Below is a small trained network, with its code and all its weights. Each question gives an input and a target symbol and asks what happens when units are switched off, that is, made to give their printed mean instead of their output.

import numpy as np


def w(rows, s, z=0):
    codes = np.array(rows[::2]) - 128.0
    scale = np.full(codes.shape[1], s)
    scale[-1] = z or s
    return codes * scale


def f(y):
    return np.maximum(y, 0)


def softmax(a):
    e = np.exp(a - a.max(-1, keepdims=True))
    return e / e.sum(-1, keepdims=True)


def log_softmax(a):
    a = a - a.max(-1, keepdims=True)
    return a - np.log(np.exp(a).sum(-1, keepdims=True))


def net(x, mask):
    ids = ['ΔΛΠΣΩαβεζηξτψ'.index(c) for c in x.split()]
    T = len(ids)
    res = E[ids] + P[:T]
    u = 0
    for l in range(2):
        r = res
        for j in range(2):
            rows = slice(2 * j, 2 * j + 2)
            q, k, v = (r @ M[l][rows].T for M in (Q, K, V))
            z = softmax(np.where(np.tri(T) > 0, q @ k.T / 2**0.5, -1e9)) @ v
            o = O[l][rows]
            res = res + np.where(mask[u + j], z, o[:, -1]) @ o[:, :-1]
        u += 2
        y = f(res @ A[l][:, :-1].T + A[l][:, -1])
        res = res + np.where(mask[u : u + 8], y, B[l][:, -1]) @ B[l][:, :-1]
        u += 8
    return log_softmax(res[-1] @ U[:, :-1].T + U[:, -1])


Q, K, V, O, A, B = {}, {}, {}, {}, {}, {}
E = w([
[141,199,108,148],'Δ',
[122,50,225,101],'Λ',
[120,126,157,125],'Π',
[70,119,44,91],'Σ',
[140,37,145,112],'Ω',
[61,171,27,133],'α',
[61,106,153,71],'β',
[156,75,111,186],'ε',
[155,91,189,61],'ζ',
[160,93,149,102],'η',
[176,175,8,250],'ξ',
[224,105,96,51],'τ',
[70,60,139,39],'ψ',
],0.016)
P = w([
[109,2,207,126],'0',
[135,157,48,132],'1',
[123,115,66,114],'2',
[121,53,141,119],'3',
[170,59,201,161],'4',
[99,159,89,167],'5',
[72,177,39,141],'6',
[135,227,67,174],'7',
],0.0065)
Q[0] = w([
[231,127,191,239],'0.h0',
[150,254,167,100],'0.h0',
[96,168,188,146],'0.h1',
[173,140,132,143],'0.h1',
],0.0079)
K[0] = w([
[94,254,122,134],'0.h0',
[208,151,190,146],'0.h0',
[191,211,69,143],'0.h1',
[64,162,49,132],'0.h1',
],0.0082)
V[0] = w([
[116,187,56,161],'0.h0',
[179,157,185,209],'0.h0',
[223,81,43,42],'0.h1',
[254,167,138,94],'0.h1',
],0.0098)
O[0] = w([
[75,153,38,122,43],'0.h0',
[137,2,145,111,3],'0.h0',
[216,184,53,60,203],'0.h1',
[196,68,51,178,32],'0.h1',
],0.0094,0.0053)
A[0] = w([
[111,51,155,255,4],'0.n0',
[167,200,103,219,61],'0.n1',
[5,93,153,124,244],'0.n2',
[119,99,107,34,228],'0.n3',
[204,241,162,83,111],'0.n4',
[190,208,159,88,31],'0.n5',
[123,143,176,52,97],'0.n6',
[207,199,87,61,104],'0.n7',
],0.007,0.0028)
B[0] = w([
[130,50,93,163,134],'0.n0',
[161,62,177,112,175],'0.n1',
[86,206,40,200,225],'0.n2',
[158,239,48,255,210],'0.n3',
[89,132,122,59,254],'0.n4',
[110,60,122,189,194],'0.n5',
[154,170,37,98,200],'0.n6',
[71,70,118,180,248],'0.n7',
],0.0062,0.0064)
Q[1] = w([
[58,98,151,22],'1.h0',
[100,220,108,32],'1.h0',
[232,2,40,157],'1.h1',
[192,113,141,164],'1.h1',
],0.0072)
K[1] = w([
[218,246,54,253],'1.h0',
[60,145,217,113],'1.h0',
[98,77,126,52],'1.h1',
[88,110,52,74],'1.h1',
],0.0049)
V[1] = w([
[201,143,53,120],'1.h0',
[228,94,182,88],'1.h0',
[142,210,113,12],'1.h1',
[109,182,202,52],'1.h1',
],0.011)
O[1] = w([
[155,1,62,132,142],'1.h0',
[133,174,180,11,2],'1.h0',
[8,47,68,127,195],'1.h1',
[65,129,247,100,126],'1.h1',
],0.0064,0.013)
A[1] = w([
[62,127,62,76,187],'1.n0',
[163,124,62,233,109],'1.n1',
[116,110,118,155,97],'1.n2',
[202,141,181,113,167],'1.n3',
[79,129,170,99,112],'1.n4',
[222,55,200,98,254],'1.n5',
[2,214,83,167,162],'1.n6',
[199,9,43,118,34],'1.n7',
],0.0072,0.0046)
B[1] = w([
[230,60,162,36,191],'1.n0',
[137,123,165,133,213],'1.n1',
[101,115,175,23,150],'1.n2',
[139,145,57,134,139],'1.n3',
[130,119,154,126,141],'1.n4',
[152,158,23,106,147],'1.n5',
[155,96,238,151,253],'1.n6',
[2,191,187,138,183],'1.n7',
],0.0058,0.022)
U = w([
[167,172,130,201,4],'Δ',
[244,168,218,150,143],'Λ',
[148,243,193,135,103],'Π',
[143,28,188,162,75],'Σ',
[182,85,187,64,92],'Ω',
[146,107,223,179,213],'α',
[82,120,243,76,98],'β',
[254,132,161,205,104],'ε',
[156,71,195,13,191],'ζ',
[188,67,184,48,154],'η',
[138,218,118,231,52],'ξ',
[61,116,75,68,207],'τ',
[118,23,223,27,70],'ψ',
],0.0048,0.0041)

Each question gives the input, a string of symbols that net reads in full, and the target symbol t.
The units are the heads (2 rows each of Q, K, V and O) and the neurons (one row each of A and B). Each row of codes is followed by its name. A weight is (code - 128) times the scale printed after its matrix; where a second scale follows, it is the last column's (O, A, B and U).
mask holds one flag per unit, layer by layer, with each layer's heads first. A switched-off unit (its flag False) gives its mean, the last column of its rows in O or B, instead of its output. The means were averaged over made-up inputs and are rounded, as every weight is.
A unit's drop is (log p(t) with every unit on - log p(t) with that unit switched off) / (log p(t) with every unit on - log p(t) with every unit switched off).
The circuit of an input: a set's keep is (log p(t) with only the set's units on - log p(t) with every unit switched off) / (log p(t) with every unit on - log p(t) with every unit switched off). Starting from the 12 units with the biggest drops (on a tie, the unit counted first), units are removed one at a time, each time the one whose removal leaves the highest keep (on an exact tie, the one counted first), for as long as the keep stays at least 0.8.
units of the circuit, in order: the units of the circuit, biggest drop first
most important unit: the unit with the biggest drop
top k neurons: the k neurons with the biggest drops, biggest first
k most important neurons of layer l: the k neurons of layer l with the biggest drops, biggest first
which heads matter: for each layer, one digit per head in row order, 1 if its drop is at least 0.15 and else 0, layers parted by /
drop when u is switched off: that unit's drop, to one decimal
input β α β α Λ α, target α: most important unit	0.h1
input τ Λ ζ, target τ: top 3 neurons	1.n6, 1.n7, 1.n5
input τ Λ Σ Ω, target τ: top 2 neurons	1.n6, 1.n7
input ξ α α, target ξ: 2 most important neurons of layer 0	0.n4, 0.n0
input τ τ τ α ξ, target τ: which heads matter	01 / 10
input τ α α, target τ: units of the circuit, in order	0.h1, 1.h1
input τ α Λ α α τ τ, target τ: units of the circuit, in order	1.n6, 0.h1, 1.h1
input τ τ η, target τ: units of the circuit, in order	1.n7, 0.h1, 1.h1
input α α α, target α: units of the circuit, in order	1.n6, 1.h0, 0.h1
input α α α Σ, target Σ: 3 most important neurons of layer 1	1.n6, 1.n0, 1.n7
input Λ Λ Π, target Π: units of the circuit, in order	1.h0, 1.h1, 0.h1
input ψ β α, target β: units of the circuit, in order	0.h0, 1.h1, 0.h1
input τ α α Ω Σ, target τ: top 2 neurons	1.n6, 1.n7
input τ Σ Ω, target τ: 2 most important neurons of layer 1	1.n7, 1.n6
input α ζ α τ τ, target τ: top 3 neurons	1.n6, 1.n7, 0.n2
input τ α ξ, target τ: most important unit	1.h0
input τ τ ξ β α, target τ: which heads matter	01 / 11
input Λ α ε, target Π: drop when 1.h0 is switched off	0.6
input β β α, target β: drop when 1.h1 is switched off	0.6
input τ η Λ, target τ: drop when 1.h1 is switched off	0.1
input τ ε Λ, target τ: most important unit	1.h0
input α Σ τ α α, target Σ: drop when 1.n6 is switched off	0.2
